Here is a tiny trained network, its code and every weight. The questions are about switching its units off for an input and a class, where a switched-off unit gives its printed mean instead of its output.

import numpy as np


def w(rows, s, z=0):
    codes = np.array(rows[::2]) - 128.0
    scale = np.full(codes.shape[1], s)
    scale[-1] = z or s
    return codes * scale


def norm(h):
    return h / np.sqrt((h * h).mean(-1, keepdims=True) + 1e-5)


def f(y):
    return y / 2 * (1 + np.tanh(0.7978845608 * (y + 0.044715 * y**3)))


def log_softmax(a):
    a = a - a.max(-1, keepdims=True)
    return a - np.log(np.exp(a).sum(-1, keepdims=True))


def net(x, mask):
    res = np.array(x, float).reshape(1, 4) / 4 @ E
    u = 0
    for l in range(3):
        y = f(norm(res) @ A[l][:, :-1].T + A[l][:, -1])
        res = res + np.where(mask[u : u + 13], y, B[l][:, -1]) @ B[l][:, :-1]
        u += 13
    return log_softmax(norm(res)[-1] @ U[:, :-1].T + U[:, -1])


A, B = {}, {}
E = w([
[210,205,135,174,31,241,101],'x0',
[121,36,107,248,139,162,140],'x1',
[153,197,233,182,203,122,138],'x2',
[1,238,66,195,87,103,195],'x3',
],0.0067)
A[0] = w([
[124,203,131,3,120,124,127,95],'0.n0',
[107,178,136,60,125,118,76,51],'0.n1',
[101,81,66,93,7,117,116,106],'0.n2',
[147,122,211,195,152,121,175,44],'0.n3',
[138,192,224,165,181,108,158,21],'0.n4',
[101,96,30,93,98,117,55,3],'0.n5',
[135,52,112,215,116,133,145,69],'0.n6',
[138,204,175,147,227,154,140,51],'0.n7',
[212,72,147,86,156,123,69,19],'0.n8',
[191,189,108,136,74,211,115,85],'0.n9',
[110,55,118,211,115,156,131,59],'0.n10',
[119,94,107,131,165,3,164,160],'0.n11',
[100,84,131,83,170,64,179,71],'0.n12',
],0.0064,0.0046)
B[0] = w([
[176,105,87,161,192,207,243,212],'0.n0',
[158,106,89,140,164,163,195,133],'0.n1',
[47,135,234,137,144,175,83,212],'0.n2',
[79,108,147,74,141,190,159,143],'0.n3',
[54,94,208,106,139,194,95,168],'0.n4',
[48,95,222,91,113,180,109,140],'0.n5',
[155,137,118,81,182,191,236,160],'0.n6',
[3,99,181,86,83,167,99,168],'0.n7',
[147,168,89,169,170,161,56,177],'0.n8',
[151,65,219,160,42,28,184,220],'0.n9',
[155,138,136,101,168,186,218,156],'0.n10',
[198,143,172,179,46,121,127,252],'0.n11',
[192,119,184,171,39,93,151,185],'0.n12',
],0.006,0.0034)
A[1] = w([
[125,88,178,89,120,177,101,87],'1.n0',
[147,95,133,113,150,111,86,29],'1.n1',
[100,68,74,83,90,124,134,32],'1.n2',
[199,151,140,149,137,124,156,129],'1.n3',
[105,77,55,62,46,158,113,35],'1.n4',
[145,90,83,183,141,150,141,3],'1.n5',
[100,103,126,108,171,47,134,49],'1.n6',
[111,109,115,140,147,127,122,50],'1.n7',
[152,138,109,83,157,161,195,58],'1.n8',
[104,86,120,107,178,51,150,75],'1.n9',
[157,203,133,2,115,104,149,54],'1.n10',
[103,99,135,122,198,56,140,79],'1.n11',
[101,133,168,126,74,145,178,117],'1.n12',
],0.0098,0.0043)
B[1] = w([
[72,161,92,141,126,81,108,205],'1.n0',
[122,130,109,100,113,144,88,132],'1.n1',
[93,172,209,164,113,224,102,150],'1.n2',
[96,83,112,133,118,103,132,204],'1.n3',
[56,170,232,101,152,160,116,188],'1.n4',
[141,119,146,108,152,137,187,125],'1.n5',
[180,166,174,191,76,157,126,156],'1.n6',
[134,141,131,149,126,153,124,98],'1.n7',
[129,123,102,134,162,109,153,141],'1.n8',
[199,174,143,160,44,194,126,175],'1.n9',
[141,66,93,189,136,254,212,204],'1.n10',
[135,137,138,125,41,196,125,171],'1.n11',
[151,74,134,71,145,75,106,255],'1.n12',
],0.0088,0.0038)
A[2] = w([
[155,139,130,157,92,124,132,4],'2.n0',
[82,191,75,167,115,80,130,49],'2.n1',
[71,182,101,160,120,62,144,82],'2.n2',
[213,83,116,82,206,85,39,147],'2.n3',
[125,49,86,228,168,166,127,81],'2.n4',
[181,117,156,142,15,102,122,37],'2.n5',
[173,187,134,125,89,120,135,3],'2.n6',
[84,167,189,134,153,169,90,30],'2.n7',
[131,187,210,158,193,127,114,32],'2.n8',
[117,152,126,122,94,30,35,184],'2.n9',
[169,149,137,114,34,122,133,26],'2.n10',
[52,212,80,158,139,100,185,129],'2.n11',
[93,108,53,95,200,2,103,117],'2.n12',
],0.0088,0.0037)
B[2] = w([
[142,57,145,86,91,121,150,125],'2.n0',
[186,115,96,76,104,163,47,151],'2.n1',
[166,110,79,99,122,126,48,173],'2.n2',
[97,176,39,107,113,106,92,223],'2.n3',
[123,174,121,98,120,147,176,192],'2.n4',
[132,208,142,159,89,38,144,254],'2.n5',
[178,53,140,151,97,158,148,129],'2.n6',
[68,66,178,110,154,97,101,180],'2.n7',
[61,106,129,84,70,177,114,161],'2.n8',
[162,88,98,150,187,177,194,215],'2.n9',
[141,123,167,200,83,133,136,187],'2.n10',
[188,101,99,93,156,140,67,229],'2.n11',
[140,139,149,150,187,2,140,136],'2.n12',
],0.0089,0.0043)
U = w([
[181,140,197,191,23,86,144,151],'0',
[27,110,223,97,149,166,78,189],'1',
[191,129,21,106,149,130,33,129],'2',
[158,101,102,149,184,208,253,170],'3',
[123,121,114,134,199,14,158,1],'4',
],0.015,0.0026)

Each question gives the input, the list of numbers given to net, and the class t.
The units are the neurons (one row each of A and B). Each row of codes is followed by its name. A weight is (code - 128) times the scale printed after its matrix; where a second scale follows, it is the last column's (A, B and U).
mask holds one flag per neuron, layer by layer. A switched-off neuron (its flag False) gives its mean, the last column of its row in B, instead of its output. The means were averaged over made-up inputs and are rounded, as every weight is.
A unit's drop is (log p(t) with every unit on - log p(t) with that unit switched off) / (log p(t) with every unit on - log p(t) with every unit switched off).
The circuit of an input: a set's keep is (log p(t) with only the set's units on - log p(t) with every unit switched off) / (log p(t) with every unit on - log p(t) with every unit switched off). Starting from the 12 units with the biggest drops (on a tie, the unit counted first), units are removed one at a time, each time the one whose removal leaves the highest keep (on an exact tie, the one counted first), for as long as the keep stays at least 0.8.
units of the circuit, in order: the units of the circuit, biggest drop first
unit that matters most: the unit with the biggest drop
top k neurons: the k neurons with the biggest drops, biggest first
k most important neurons of layer l: the k neurons of layer l with the biggest drops, biggest first
drop when u is switched off: that unit's drop, to one decimal
input [-3,-8,-2,-2], class 3: unit that matters most : 1.n10
input [-7,-7,3,7], class 0: units of the circuit, in order : [1.n9 1.n6]
input [6,7,4,-7], class 2: 3 most important neurons of layer 2 : [2.n3 2.n9 2.n10]
input [6,8,-4,1], class 3: units of the circuit, in order : [0.n6 0.n10]
input [-2,7,-3,-7], class 2: top 2 neurons : [2.n3 1.n10]
input [0,7,4,7], class 2: top 4 neurons : [2.n11 1.n10 0.n0 2.n2]
input [-4,0,0,-3], class 0: top 3 neurons : [1.n12 2.n5 1.n0]
input [2,6,-5,-5], class 3: top 2 neurons : [0.n6 0.n10]
input [2,-7,-6,6], class 3: top 3 neurons : [1.n10 0.n0 0.n7]
input [6,-7,5,0], class 3: top 4 neurons : [1.n10 0.n11 0.n0 0.n12]
input [1,-1,3,-1], class 4: 2 most important neurons of layer 2 : [2.n12 2.n9]
input [3,-5,1,-4], class 3: 2 most important neurons of layer 1 : [1.n10 1.n12]
input [7,-8,-6,7], class 3: top 4 neurons : [1.n10 0.n11 0.n0 0.n12]
input [-7,-7,-2,3], class 0: units of the circuit, in order : [1.n9]
input [-5,0,2,-7], class 2: top 2 neurons : [0.n8 2.n3]
input [5,3,7,-7], class 1: top 2 neurons : [1.n12 2.n8]
input [-5,6,-6,7], class 2: 3 most important neurons of layer 2 : [2.n11 2.n2 2.n1]
input [-7,7,-6,2], class 0: top 2 neurons : [1.n9 0.n0]
input [4,-8,-8,-3], class 1: top 2 neurons : [1.n4 0.n2]
input [-1,2,-7,-6], class 1: units of the circuit, in order : [1.n4]
input [1,-7,7,4], class 1: top 2 neurons : [0.n4 0.n7]
input [-1,3,4,0], class 1: drop when 0.n4 is switched off : 0.5
input [-2,-2,2,-8], class 2: drop when 2.n3 is switched off : 0.1
input [-7,7,4,2], class 0: drop when 1.n11 is switched off : 0.1
input [4,-4,1,5], class 2: 2 most important neurons of layer 0 : [0.n11 0.n12]
